<103> 44 164 -70 -135 155 212 -97 -405 70 -41 -265 253 -138 -22 -328 -464 70 -217 43 29 21 133
<103> 240 82 -20 -10 -1 27 166 100 -43 159 -489 17 12 356 -252 7 -143 157 233 -230 -84 147
<92> 262 -189 104 -1 -21 -75 207 261 50 28 -154 -32 -73 90 115 34 -284 -38 161 -112 -45 -111
<101> -89 129 -98 63 -146 -183 116 -78 332 -394 140 142 -170 7 -47 -224 -73 -70 -178 52 -347 220
<103> 700 191 -42 -86 -60 205 78 185 91 20 -400 253 -72 201 -263 -46 -224 352 129 56 -292 -70
<99> -196 -334 -123 -260 -14 -260 -68 214 -327 -40 53 -277 -126 139 372 61 25 -92 -122 154 116 192
<92> -89 -112 19 145 45 -85 185 184 -8 171 -39 -15 69 87 -37 179 -38 16 -56 13 -64 -177
<92> 251 121 93 -94 -251 -148 344 303 475 -460 9 38 -117 -118 158 -30 -108 276 94 -605 -409 287
<90> 84 159 4 -108 -12 25 -117 -238 255 -171 -13 -16 -137 -101 71 -54 186 198 116 34 -175 39
<101> -79 125 -340 64 -272 -59 109 162 -202 154 -53 26 140 358 -184 -7 -240 -20 -212 141 -185 175
<86> -57 40 -45 -78 -54 52 -332 -74 -538 105 4 -164 173 112 -110 -79 78 -277 129 -124 400 306
<103> 136 -223 169 -77 -78 -82 26 156 278 -214 144 -165 -226 -204 361 102 -81 44 101 57 -140 -176
<103> 494 103 0 -239 -95 148 -454 -92 45 -164 -161 -147 -160 -67 -15 -159 170 -24 381 85 -42 23
<99> 302 9 91 -59 78 35 -135 -2 145 -109 -213 -41 -99 -4 -35 -56 91 47 265 -80 12 -22
<99> 290 -56 16 169 -41 74 26 28 105 349 -115 -67 82 37 11 90 -192 -126 290 181 -78 -533
<90> 47 -206 85 -90 222 138 158 118 158 29 -193 145 -84 -179 -46 -184 -32 -178 -22 -155 117 -172
<99> 156 300 -33 -143 -92 -4 145 -92 -361 129 -317 59 93 367 -202 16 -48 311 184 -387 -89 486
<90> 165 148 -242 16 -50 -59 4 19 61 54 -275 -9 156 254 -56 -179 -96 -53 174 -205 82 139
<99> -214 -145 52 197 133 -148 -188 17 -306 178 255 -132 118 41 72 329 192 -12 -127 391 160 -245
<103> -202 -25 179 26 -221 -280 -109 -34 -327 37 630 -322 236 -380 382 132 291 -444 252 -404 37 -49
<99> -239 -71 -48 -55 139 214 -195 -47 206 -112 -8 1 -98 -164 -66 -13 183 105 -249 227 160 -27
<103> 335 -77 189 135 76 67 126 16 442 26 -96 74 -94 -193 20 -42 -110 -100 270 -9 -163 -490
<90> -273 -9 -116 131 -120 -44 -62 132 28 -53 169 -156 219 -17 81 37 -38 -120 -97 -190 274 142
<103> -123 -155 222 -147 153 11 -111 -8 -354 -76 -35 -29 -165 -27 -150 9 200 -103 -28 -37 116 232
<86> 46 242 -108 -30 92 242 -286 -266 -303 257 -132 54 215 75 -245 -42 185 57 77 41 267 46
<103> -49 187 -108 135 -99 -10 -29 -117 -24 163 -48 -86 239 120 -65 -4 -13 -62 179 -204 100 56
<99> -104 -79 93 -341 261 -112 -83 -97 -374 -43 7 -37 -6 -138 207 -74 412 -13 55 -342 261 272
<86> 29 228 88 -65 -6 250 -317 -367 177 -118 -32 -55 -53 -199 -136 -105 249 58 219 -77 67 91
<92> 100 -157 238 -29 114 93 101 145 191 -129 -67 38 -180 -125 32 122 -46 210 -19 -21 -20 -92
<90> -306 -193 146 59 346 276 2 -184 -332 638 -92 15 97 -91 -169 256 192 -25 -68 299 228 -499
<92> -218 -159 -234 82 -175 -214 -135 108 175 -89 237 -257 -123 130 311 228 -62 121 -249 652 -189 -160
<101> 318 21 -173 -50 -129 -88 43 151 -194 257 -210 -55 94 238 -26 -50 -116 -148 226 -9 -157 -109
<86> 252 160 118 28 -42 -136 -313 -53 -632 -122 155 -24 122 253 -37 119 -6 107 104 20 263 396
<86> -742 -91 18 381 -104 48 -232 205 -254 86 585 -268 315 -57 12 649 122 251 -547 335 369 -11
<101> 299 -77 -222 -164 -63 -31 48 132 126 111 -152 36 -57 -50 61 -283 -29 -334 124 69 -255 -292
<92> -61 -120 77 59 158 100 7 -93 32 209 -113 8 -80 -7 -91 81 31 -14 10 262 -14 -294
<92> -122 103 190 -41 4 58 -130 -324 120 -304 263 70 -183 -275 1 -96 152 1 -47 42 -68 137
<92> 294 -219 -60 113 -57 -67 61 373 68 223 24 -103 58 62 241 268 -215 73 27 339 -101 -539
<92> -41 -119 64 -185 223 164 -337 -145 -132 -12 -210 -120 -109 -44 -72 -105 239 -95 119 43 357 102
<99> 69 82 42 85 55 101 307 132 -443 424 13 299 338 -33 -275 -19 -77 -208 -60 -337 41 -146
<90> 23 141 -344 53 125 24 188 3 -225 417 -305 237 270 370 -198 -66 -126 96 -156 85 72 -53
<86> -207 -169 88 87 126 110 -209 284 156 -229 234 -37 -49 -224 -4 316 243 300 -408 303 131 -124
<90> -44 251 -164 104 111 84 -37 -400 -66 301 -162 110 214 166 -140 -125 9 -11 114 28 164 -47
<101> -8 65 -388 -58 -111 -180 88 155 -330 230 -149 -24 205 412 29 -25 -127 8 -99 28 0 180
<86> 196 148 -432 -247 -20 169 -206 99 -124 126 -400 54 102 205 -252 -283 123 -47 -25 16 52 154
<101> -319 -8 -152 308 -365 -422 175 73 252 -192 420 -156 -84 192 225 232 -241 47 -261 431 -491 -18
<103> -60 -142 153 -132 167 123 -126 159 -234 89 230 -30 53 -296 161 318 322 263 -189 91 148 -208
<86> -465 363 -74 -83 -187 186 -344 -413 -456 44 418 -77 251 -175 -104 36 338 29 -162 -107 209 421
<101> 311 325 19 -266 171 432 -429 -236 -267 -180 -359 254 4 -16 -553 -392 261 31 98 -261 357 503
<101> -174 112 11 115 -59 -128 25 -115 409 -252 14 -136 18 -28 101 -35 60 52 142 -332 29 208
<103> -270 59 -105 139 34 105 -105 62 52 -66 233 38 167 -32 53 235 22 370 -411 214 249 30
<90> 97 150 -274 -186 -87 108 -323 -15 -47 34 -83 -115 38 60 1 22 241 216 -19 218 -38 45
<99> -10 -70 -110 24 -3 -41 25 87 17 33 165 66 51 -87 119 -37 -47 -116 -164 175 -14 -200
<90> 109 -282 138 -11 41 23 96 194 116 51 -3 -105 -65 -105 271 99 -213 -32 89 8 129 -265
<99> -139 112 -37 -155 -59 -106 132 36 -463 -27 38 60 174 105 -20 -117 -3 -69 -62 -524 180 552
<92> 166 -104 100 -172 217 122 114 -223 422 -27 -328 84 -399 -16 104 -35 -41 329 88 313 -233 -237
<101> -190 -187 102 127 251 23 81 -100 -479 480 -127 65 96 143 -249 32 -20 -351 7 145 209 -221
<103> -87 19 212 4 134 69 -13 -188 293 -200 73 43 -63 -335 10 -136 191 -104 113 -301 90 -1
<90> 124 199 -132 -276 276 271 -188 -255 -403 333 -494 95 140 209 -248 -108 259 234 143 -137 335 209
<101> 204 276 -171 -227 -80 52 -296 -241 17 -123 -148 -57 -16 28 -34 -230 240 47 232 -106 -37 258
<86> -286 -53 -145 372 101 83 -154 48 208 400 96 -144 200 7 -70 475 232 228 -204 630 -33 -675
<101> 68 -74 247 125 4 -16 129 32 177 -71 70 16 -92 -129 1 78 -80 -32 103 -72 -118 -156
<101> 575 98 -16 59 -137 -88 205 269 -260 127 -387 137 79 421 -311 -129 -372 -144 302 -262 -164 127
<86> 125 260 48 -38 -51 255 420 -144 -85 383 -353 196 246 70 -230 -163 -273 7 293 -725 53 133
<101> 298 88 206 -60 -32 306 -76 -23 -96 37 -137 89 -56 -73 -261 -5 -72 72 162 -85 -1 5
<92> -454 -302 150 136 23 -107 -167 86 -111 -41 477 -203 -105 -212 141 344 205 -90 -318 494 -10 -243
<90> 157 27 -170 99 111 -50 261 6 -23 357 -314 191 76 294 -157 -50 -168 -8 21 157 -170 -264
<90> -399 33 260 -101 294 382 -138 -433 -98 77 133 168 -1 -517 -259 -178 415 -238 -89 -196 293 -23
<99> -134 178 92 325 104 168 -215 -164 10 6 224 128 185 -96 -261 169 128 131 -177 219 200 -130
<86> 320 260 192 98 -321 -112 136 147 8 -359 47 63 -63 170 -177 90 -229 256 127 -319 -337 436
<92> -248 432 -80 265 -111 -63 144 -155 -85 -185 228 284 303 125 -273 -71 -85 127 -271 -346 81 507
<92> 185 -165 -85 -263 -34 -56 -33 469 -124 -138 -79 -138 29 26 263 74 8 179 -43 -240 176 200
<90> 95 26 424 -89 126 133 238 -280 -105 36 -31 172 -33 -289 -63 -239 -67 -284 343 -640 129 89
<101> -4 197 -111 -27 -154 117 -196 -1 -7 -136 84 21 24 -25 -182 -8 123 114 -134 80 -97 173
<86> -15 225 -17 -19 70 151 -541 -396 -125 10 131 -115 81 -103 -32 72 405 143 107 263 212 -11
<90> 315 -74 149 -134 73 70 27 46 -75 114 -406 -75 -17 32 -112 -198 -28 -278 486 -481 141 47
<86> -347 -98 268 -28 165 360 -100 -409 234 148 -24 -98 -71 -477 -108 -175 213 -394 234 -238 254 -215
<99> -302 -322 -67 -213 146 -89 -117 7 116 -32 8 -237 -238 -112 310 58 257 -9 -121 312 9 -132
<103> 379 37 36 -88 -298 -284 100 303 -65 -226 117 -75 -53 35 145 -2 -70 -66 196 -259 -384 147
<99> -276 -32 -159 -52 203 12 -12 -109 -389 514 94 -24 376 -123 141 28 290 -206 -33 -121 334 -257
<103> 182 -24 100 -186 -33 -4 316 98 130 23 -165 23 -94 -51 156 8 -92 181 165 -350 -214 11
<92> -106 176 155 17 -132 93 9 -43 -33 -282 351 152 32 -262 -93 -31 27 38 -188 -239 -20 272
<99> 442 -44 -107 -116 7 56 -55 267 105 -84 -280 78 -110 112 -86 -109 -84 62 43 121 -111 -73
<86> 349 31 47 101 92 121 -42 170 364 -41 -261 90 -103 7 -249 97 102 237 75 175 -248 -307
-48 124 72 -40 133 192 -93 -321 -395 261 -12 118 132 -10 -147 -50 52 -44 46 -22 263 43 -> <90>
43 312 -200 60 -283 -84 -8 -64 243 -134 134 -9 117 -25 -6 -97 56 11 57 -157 -289 104 -> <92>
-110 -52 -74 10 -17 -61 0 209 -76 -160 62 -16 86 89 76 28 -105 78 -202 -106 245 265 -> <90>
362 333 49 124 -202 35 118 111 171 -278 66 242 98 3 -178 -53 -185 218 17 -310 -190 210 -> <103>
-183 255 376 313 58 231 -26 -230 -199 -111 309 278 123 -134 -424 181 -6 195 -212 -81 171 199 -> <99>
267 77 -46 34 -111 42 -132 130 -150 -6 -126 -10 43 197 -184 -3 -118 0 91 44 14 99 -> <101>
290 67 20 224 -178 -42 338 256 8 123 71 193 117 140 -45 158 -424 138 -65 43 -269 -209 -> <103>
146 -162 -16 80 -161 -116 109 321 268 -101 -22 -145 -101 97 177 152 -254 97 24 119 -177 -137 -> <92>
-351 -262 140 225 42 127 -453 -12 401 -207 414 -297 -116 -406 158 245 223 -90 -165 536 218 -410 -> <101>
-203 179 -308 -15 -119 -174 -190 -116 -124 -65 100 -91 85 201 20 -18 171 57 -146 183 -52 261 -> <101>
-194 -120 99 112 117 65 35 -76 71 116 70 -12 25 -130 24 50 -4 -110 -31 53 145 -212 -> <90>
-305 81 -135 220 3 -111 40 -124 -278 398 211 -29 266 140 16 286 84 78 -163 287 -25 -225 -> <99>
-12 -308 -310 83 -20 -300 262 306 -331 388 -258 -37 83 484 -11 -146 -402 -538 -32 204 -1 -146 -> <86>
-43 -109 -80 -386 205 22 -87 -7 -209 47 -214 -54 -108 6 130 -40 296 157 -35 -29 111 152 -> <99>
-261 -46 -7 235 36 87 -309 -107 103 22 91 -172 -82 126 -79 373 77 321 -209 707 45 -182 -> <99>
-341 -190 248 103 142 274 199 -242 -181 390 -43 78 -73 -51 -194 73 -238 -165 -78 176 142 -222 -> <101>
-255 -3 -264 155 31 -36 -255 -35 422 -116 6 -165 13 44 53 49 169 91 -154 363 78 -117 -> <90>
258 -26 -57 -24 -122 -118 345 286 -201 210 -112 74 105 214 70 61 -313 43 53 -173 -168 -36 -> <90>
-192 181 -52 -34 -20 26 -76 -183 119 -16 17 -96 70 -63 22 64 264 201 42 -160 -15 127 -> <90>
-29 -3 -29 -192 58 2 -7 111 -177 -104 -16 30 34 -13 68 -24 96 134 -116 -221 164 283 -> <92>
-61 -113 -137 217 -133 -283 130 384 94 -169 30 -27 1 243 -79 38 -179 -135 -194 94 -166 75 -> <90>
202 -145 -107 -230 -276 -327 219 291 154 -392 -73 -85 -336 197 259 -179 -308 -52 12 -48 -409 331 -> <99>
-28 112 -296 -93 4 -107 124 -120 31 79 -341 78 -11 280 -153 -321 -20 -169 51 -88 -138 196 -> <103>
-370 -185 25 236 22 -159 -51 -22 129 -173 330 -65 -123 14 140 183 -91 18 -341 526 21 -99 -> <86>
-187 31 36 28 -113 -221 66 -166 -375 160 323 -90 125 2 200 85 12 -175 51 -51 -39 38 -> <86>

(75) 117 55 104 -91 -228 -132 -342 28 84 91 38 -77 244 -280 -325 110 -258 -86 -228 16 24 84
(74) 436 -256 71 -91 6 108 -288 -88 142 -98 19 106 71 0 -291 74 -122 -447 -193 36 304 102
(68) -448 -127 121 400 -220 -220 233 559 -215 -250 -124 -123 325 1 -69 40 -289 107 10 -91 63 -120
(68) 128 171 198 25 -286 -69 -128 271 -56 -92 -137 70 -120 49 -125 -34 18 130 -330 -192 305 39
(68) -109 242 101 27 -347 -76 -32 232 20 -37 -132 14 34 -59 -156 -16 -45 218 -183 -180 102 19
(75) -123 62 -37 -144 -36 258 47 -118 442 -89 24 228 21 29 -94 -23 197 41 -53 -158 19 149
(74) 308 -51 134 -95 16 -91 -333 -1 -69 171 -3 -179 -11 -124 -195 119 -211 -186 -274 103 104 133
(73) -450 -344 107 609 9 -414 527 406 -173 -391 57 -67 358 95 142 -103 -200 55 183 155 -105 -143
(68) -169 -174 -3 21 217 -99 76 162 -125 29 123 -84 -54 -75 90 39 102 132 -127 -29 -99 152
(68) -103 94 232 -50 34 16 -61 305 -39 143 -124 -184 -235 28 6 56 18 228 -414 -154 115 267
(68) 482 212 112 -384 -120 166 -738 -325 76 178 137 150 65 -184 -51 87 -73 -213 -84 -10 139 -167
(73) 250 185 -216 -317 262 140 115 -831 456 300 171 77 -232 -10 181 -180 290 -20 277 300 -422 140
(75) -100 -243 11 -113 20 156 -133 135 3 -199 200 283 151 -116 96 -25 155 -13 -2 -260 101 -40
(73) 221 -211 157 72 236 100 -125 -89 -14 -45 19 -27 11 188 142 33 -144 -337 56 179 145 -101
(74) -127 -63 109 158 -232 -74 -228 474 -278 -246 -22 78 251 -47 -124 143 -156 -6 -128 -225 288 -221
(73) -346 -53 -40 305 -121 -343 472 13 139 -236 154 103 269 -72 93 -218 44 223 216 116 -304 -41
(68) -46 -39 -102 -89 121 13 98 71 0 108 -36 -98 -205 -33 -125 63 145 106 -208 -74 -26 282
(74) 242 -119 -47 -270 264 257 -104 -422 312 51 190 203 -112 19 123 -72 233 -179 55 54 -47 115
(73) -324 -109 41 149 165 -111 122 309 -131 -189 167 102 -16 41 199 22 242 265 -119 -141 -4 -1
(75) -828 -127 132 730 -18 -205 510 661 -327 -550 -30 51 385 332 412 -7 -114 251 363 -63 16 -524
(75) 282 24 -325 -322 398 367 -24 -316 -30 213 -57 26 -542 199 29 109 405 -92 -2 -40 58 148
(68) -29 -10 195 231 -286 -190 32 554 -249 -122 -267 -158 -20 52 -259 55 -215 66 -355 -157 328 85
(74) -298 82 3 207 -137 -294 -79 200 -200 -123 163 13 347 -162 42 84 -109 176 99 15 -138 -286
(73) 392 -106 -144 -296 432 379 -149 -297 6 239 -78 -75 -445 201 8 132 177 -291 -68 55 136 180
(75) -177 396 93 75 -291 105 205 -26 354 64 -333 -112 -18 166 -156 -39 -151 127 -4 5 -4 64
(75) 446 94 237 -469 -128 136 -269 -458 469 198 176 229 -133 -234 98 -325 159 12 -181 -41 -51 294
(68) -622 27 39 -6 273 159 261 43 265 -57 207 134 14 49 420 -62 336 401 89 -143 -287 64
(74) 174 112 107 -108 -277 -347 -217 -33 20 12 238 137 106 -355 -79 -143 66 205 -226 -33 -86 76
(75) 50 -37 -123 -247 325 224 -153 -333 27 17 317 283 -104 3 408 -51 382 29 230 -36 -135 -159
(73) -132 -616 7 553 320 -175 695 182 -108 -307 -102 -182 78 335 95 -106 -206 -323 238 315 4 52
(74) -508 71 57 366 -269 -213 279 299 26 -270 -22 32 388 -4 6 -36 -160 208 166 -33 -103 -209
(74) -104 17 135 -110 79 78 -139 -1 82 56 123 40 30 -69 177 -13 51 101 -56 -65 -59 23
(75) -82 218 25 -121 257 237 -237 -154 85 8 157 187 -124 175 321 106 289 115 46 -52 5 -204
(74) -5 -152 -106 133 258 -61 544 -493 320 18 79 -31 -16 136 238 -267 45 -109 413 402 -389 80
(75) -659 65 218 521 -158 -120 217 558 -137 -389 -78 25 371 223 208 60 -188 221 150 -102 82 -400
(68) -349 -263 236 300 142 -163 97 419 -245 -163 86 -107 197 35 265 18 -155 75 -8 0 -1 -103
(74) 78 -61 217 23 -115 -65 118 7 221 15 -70 -60 3 -26 -57 -166 -125 -19 -155 48 16 238
(75) 417 -80 -196 -332 374 142 -166 -392 -101 229 161 52 -388 -7 156 -5 323 -109 13 74 -56 99
(68) 127 -176 20 186 154 -4 240 -38 -67 -92 -95 -49 -113 251 115 -81 -42 -186 132 165 76 -40
(73) -428 -11 -133 165 -253 -131 180 184 110 -222 62 106 407 -175 -203 32 -61 135 115 -109 -135 -71
(73) 87 -312 186 169 354 23 5 61 -68 -186 126 68 -51 247 282 -7 50 -192 -21 112 157 -68
(73) -532 181 115 220 -668 -402 504 308 274 -281 32 205 345 -297 -77 -392 42 587 -23 -238 -237 119
(73) 129 -428 2 176 131 89 147 173 -15 -318 -45 126 3 218 -113 14 8 -329 -58 -32 319 54
(74) 50 -26 67 -135 162 96 -166 52 -184 136 31 -61 -167 -7 190 31 63 45 -71 -71 34 10
486 112 -156 -475 315 422 -336 -641 269 327 47 59 -327 66 17 76 201 -280 42 116 -15 104 -> (73)
203 240 115 -312 10 83 -384 -251 107 247 124 36 -106 -140 118 -12 81 84 -115 -7 -65 24 -> (68)
-651 202 -28 502 -351 -200 450 631 -327 -198 -370 -227 182 161 -79 78 -256 323 147 -136 23 -250 -> (74)
-289 -260 217 226 122 -230 46 518 -276 -244 191 55 62 -20 225 -6 109 233 -241 -163 93 9 -> (68)
-209 -21 91 176 -55 -48 62 292 -178 -59 -109 -120 86 56 37 52 -160 53 7 -48 60 -95 -> (74)
-102 -85 68 197 -58 -293 62 104 -249 32 39 -198 224 -135 92 -38 -283 9 155 172 -175 -141 -> (68)
-258 -7 -38 60 -3 -152 77 17 -83 133 50 -204 211 -192 43 23 -194 91 161 109 -296 -33 -> (68)
-677 -142 288 661 -479 -524 403 907 -392 -346 -191 -250 524 -95 -64 -57 -521 281 -15 -107 27 -166 -> (73)
-523 132 -82 283 -250 -170 582 279 71 -167 -159 -23 64 49 -44 -132 58 387 85 -114 -157 60 -> (68)
239 -23 43 -139 15 -81 -346 -98 -127 95 164 16 56 -180 15 39 -46 -86 -58 48 -2 -67 -> (68)
196 128 51 -166 -365 -140 -49 -28 178 -79 90 271 -45 -218 -152 -227 212 207 -244 -194 61 179 -> (74)
-190 -26 -19 21 33 -149 -302 -13 -84 -180 433 273 393 -224 200 71 95 91 156 -23 -151 -352 -> (74)
242 163 71 -17 -164 -125 10 32 -93 182 -224 -212 -228 9 -163 -42 -116 35 -199 52 80 157 -> (68)
153 -217 -43 40 -272 -145 249 142 8 18 -229 -178 20 -152 -433 -103 -239 -140 -154 -9 70 344 -> (75)
217 -281 -171 -100 399 -11 4 -175 -177 2 245 102 -217 10 193 -19 307 -89 41 71 -53 45 -> (75)
560 -18 -119 -318 194 332 -89 -523 200 278 -149 -67 -348 136 -91 -27 22 -385 56 173 67 186 -> (73)
165 370 140 -242 -127 88 -179 -133 166 238 -95 -24 -268 -10 9 -61 98 194 -230 -73 28 149 -> (68)
